Below are the code and all the weights of a small trained network. Each question names an input and a class and asks about switching units off, where a switched-off unit gives its printed mean instead of its output.

import numpy as np


def w(rows, s, z=0):
    codes = np.array(rows[::2]) - 128.0
    scale = np.full(codes.shape[1], s)
    scale[-1] = z or s
    return codes * scale


def norm(h):
    return h / np.sqrt((h * h).mean(-1, keepdims=True) + 1e-5)


def f(y):
    return np.maximum(y, 0)


def log_softmax(a):
    a = a - a.max(-1, keepdims=True)
    return a - np.log(np.exp(a).sum(-1, keepdims=True))


def net(x, mask):
    res = np.array(x, float).reshape(1, 4) / 4 @ E
    u = 0
    for l in range(2):
        y = f(norm(res) @ A[l][:, :-1].T + A[l][:, -1])
        res = res + np.where(mask[u : u + 10], y, B[l][:, -1]) @ B[l][:, :-1]
        u += 10
    return log_softmax(norm(res)[-1] @ U[:, :-1].T + U[:, -1])


A, B = {}, {}
E = w([
[136,213,50,226,136,134,130],'x0',
[254,125,118,114,90,119,84],'x1',
[136,170,183,141,55,98,144],'x2',
[122,101,95,139,114,93,185],'x3',
],0.008)
A[0] = w([
[193,129,69,120,67,79,139,112],'L0N0',
[88,215,165,111,119,178,28,4],'L0N1',
[115,217,79,130,127,124,133,79],'L0N2',
[119,115,112,110,209,163,133,27],'L0N3',
[139,60,85,154,150,109,162,109],'L0N4',
[93,147,183,185,87,91,134,60],'L0N5',
[135,155,86,104,90,1,234,82],'L0N6',
[117,103,150,106,71,169,107,164],'L0N7',
[108,207,224,133,22,69,103,73],'L0N8',
[63,160,111,130,154,102,148,165],'L0N9',
],0.0091,0.0031)
B[0] = w([
[151,115,202,151,107,215,83,225],'L0N0',
[102,201,66,29,42,117,58,182],'L0N1',
[148,118,207,147,176,88,135,206],'L0N2',
[204,115,107,124,129,122,183,174],'L0N3',
[173,187,88,70,107,103,120,183],'L0N4',
[162,72,83,180,128,123,196,191],'L0N5',
[118,200,102,36,100,113,66,242],'L0N6',
[174,138,164,98,92,90,107,190],'L0N7',
[183,98,59,135,144,119,255,253],'L0N8',
[144,66,162,140,60,205,92,230],'L0N9',
],0.0088,0.0055)
A[1] = w([
[204,112,111,110,195,116,84,73],'L1N0',
[91,138,189,147,146,161,147,67],'L1N1',
[171,44,157,92,77,111,146,254],'L1N2',
[145,116,71,78,247,175,93,53],'L1N3',
[155,193,151,211,202,110,92,145],'L1N4',
[130,68,191,45,129,8,134,17],'L1N5',
[122,201,53,220,85,123,121,131],'L1N6',
[1,150,124,110,122,174,214,118],'L1N7',
[175,202,35,10,120,69,156,188],'L1N8',
[175,161,181,107,112,188,114,138],'L1N9',
],0.0089,0.0022)
B[1] = w([
[120,160,183,155,65,184,210,173],'L1N0',
[145,167,111,214,141,123,178,137],'L1N1',
[106,158,99,205,162,115,101,243],'L1N2',
[198,209,70,110,22,15,218,165],'L1N3',
[80,31,206,120,161,96,158,166],'L1N4',
[141,111,177,160,193,82,107,193],'L1N5',
[123,44,190,42,189,35,74,198],'L1N6',
[244,202,155,136,98,210,38,180],'L1N7',
[36,144,106,104,154,145,103,255],'L1N8',
[2,93,64,150,164,168,152,199],'L1N9',
],0.0075,0.0092)
U = w([
[116,73,199,141,206,56,122,252],'0',
[193,156,80,121,82,100,225,163],'1',
[82,169,96,52,100,126,52,132],'2',
[186,125,163,198,92,251,95,70],'3',
[37,88,83,180,135,177,161,18],'4',
],0.016,0.0026)

Each question gives the input, the list of numbers given to net, and the class t.
The units are the neurons (one row each of A and B). Each row of codes is followed by its name. A weight is (code - 128) times the scale printed after its matrix; where a second scale follows, it is the last column's (A, B and U).
mask holds one flag per neuron, layer by layer. A switched-off neuron (its flag False) gives its mean, the last column of its row in B, instead of its output. The means were averaged over made-up inputs and are rounded, as every weight is.
A unit's drop is (log p(t) with every unit on - log p(t) with that unit switched off) / (log p(t) with every unit on - log p(t) with every unit switched off).
The circuit of an input: a set's keep is (log p(t) with only the set's units on - log p(t) with every unit switched off) / (log p(t) with every unit on - log p(t) with every unit switched off). Starting from the 12 units with the biggest drops (on a tie, the unit counted first), units are removed one at a time, each time the one whose removal leaves the highest keep (on an exact tie, the one counted first), for as long as the keep stays at least 0.8.
circuit, biggest first: the units of the circuit, biggest drop first
most important unit: the unit with the biggest drop
top k neurons: the k neurons with the biggest drops, biggest first
top k neurons in layer l: the k neurons of layer l with the biggest drops, biggest first
input [6,-6,0,-5], class 0: circuit, biggest first => (L1N6)
input [-7,-8,0,7], class 3: circuit, biggest first => (L1N7; L1N6)
input [7,-6,2,7], class 0: top 3 neurons in layer 0 => (L0N2; L0N1; L0N8)
input [5,-2,-1,7], class 2: top 2 neurons => (L0N6; L0N4)
input [7,7,-5,-5], class 0: top 2 neurons in layer 0 => (L0N9; L0N6)
input [8,4,4,-6], class 0: circuit, biggest first => (L1N6; L1N4)
input [-4,5,3,3], class 3: top 2 neurons => (L0N0; L1N6)
input [-3,4,-1,1], class 3: top 4 neurons => (L0N0; L1N6; L1N8; L0N6)
input [7,4,-6,-6], class 0: circuit, biggest first => (L1N4; L1N6)
input [-5,-5,-1,8], class 2: circuit, biggest first => (L0N6; L1N7)
input [-5,-7,-6,5], class 3: top 2 neurons in layer 0 => (L0N6; L0N9)
input [-4,-3,4,7], class 2: top 2 neurons => (L0N6; L1N8)
input [2,1,3,2], class 4: top 3 neurons => (L0N6; L0N0; L1N8)
input [3,5,-1,-7], class 2: most important unit => L0N1
input [1,7,-4,8], class 2: top 3 neurons => (L0N4; L0N6; L0N9)
input [-7,-3,-8,5], class 1: top 3 neurons => (L1N3; L1N6; L0N2)
input [-4,4,-5,8], class 2: top 3 neurons => (L0N4; L1N8; L0N8)
input [-2,3,-5,-2], class 1: top 2 neurons => (L1N3; L0N6)
input [0,4,1,3], class 3: top 3 neurons => (L0N0; L0N1; L1N6)
input [-4,-2,-6,3], class 1: most important unit => L1N3
input [-3,5,-3,-3], class 3: top 4 neurons in layer 1 => (L1N6; L1N0; L1N8; L1N4)
input [-1,3,2,3], class 4: circuit, biggest first => (L1N9; L0N0; L1N7)
input [1,2,-2,-2], class 4: top 4 neurons in layer 1 => (L1N9; L1N7; L1N0; L1N6)
input [6,1,-7,1], class 1: top 2 neurons => (L1N3; L1N0)
input [5,3,3,-4], class 0: top 3 neurons => (L1N6; L0N6; L0N2)
input [3,1,-6,4], class 1: top 2 neurons in layer 0 => (L0N1; L0N6)
input [5,3,-7,-5], class 1: circuit, biggest first => (L1N3)
input [6,-2,5,8], class 2: top 2 neurons => (L0N6; L1N5)
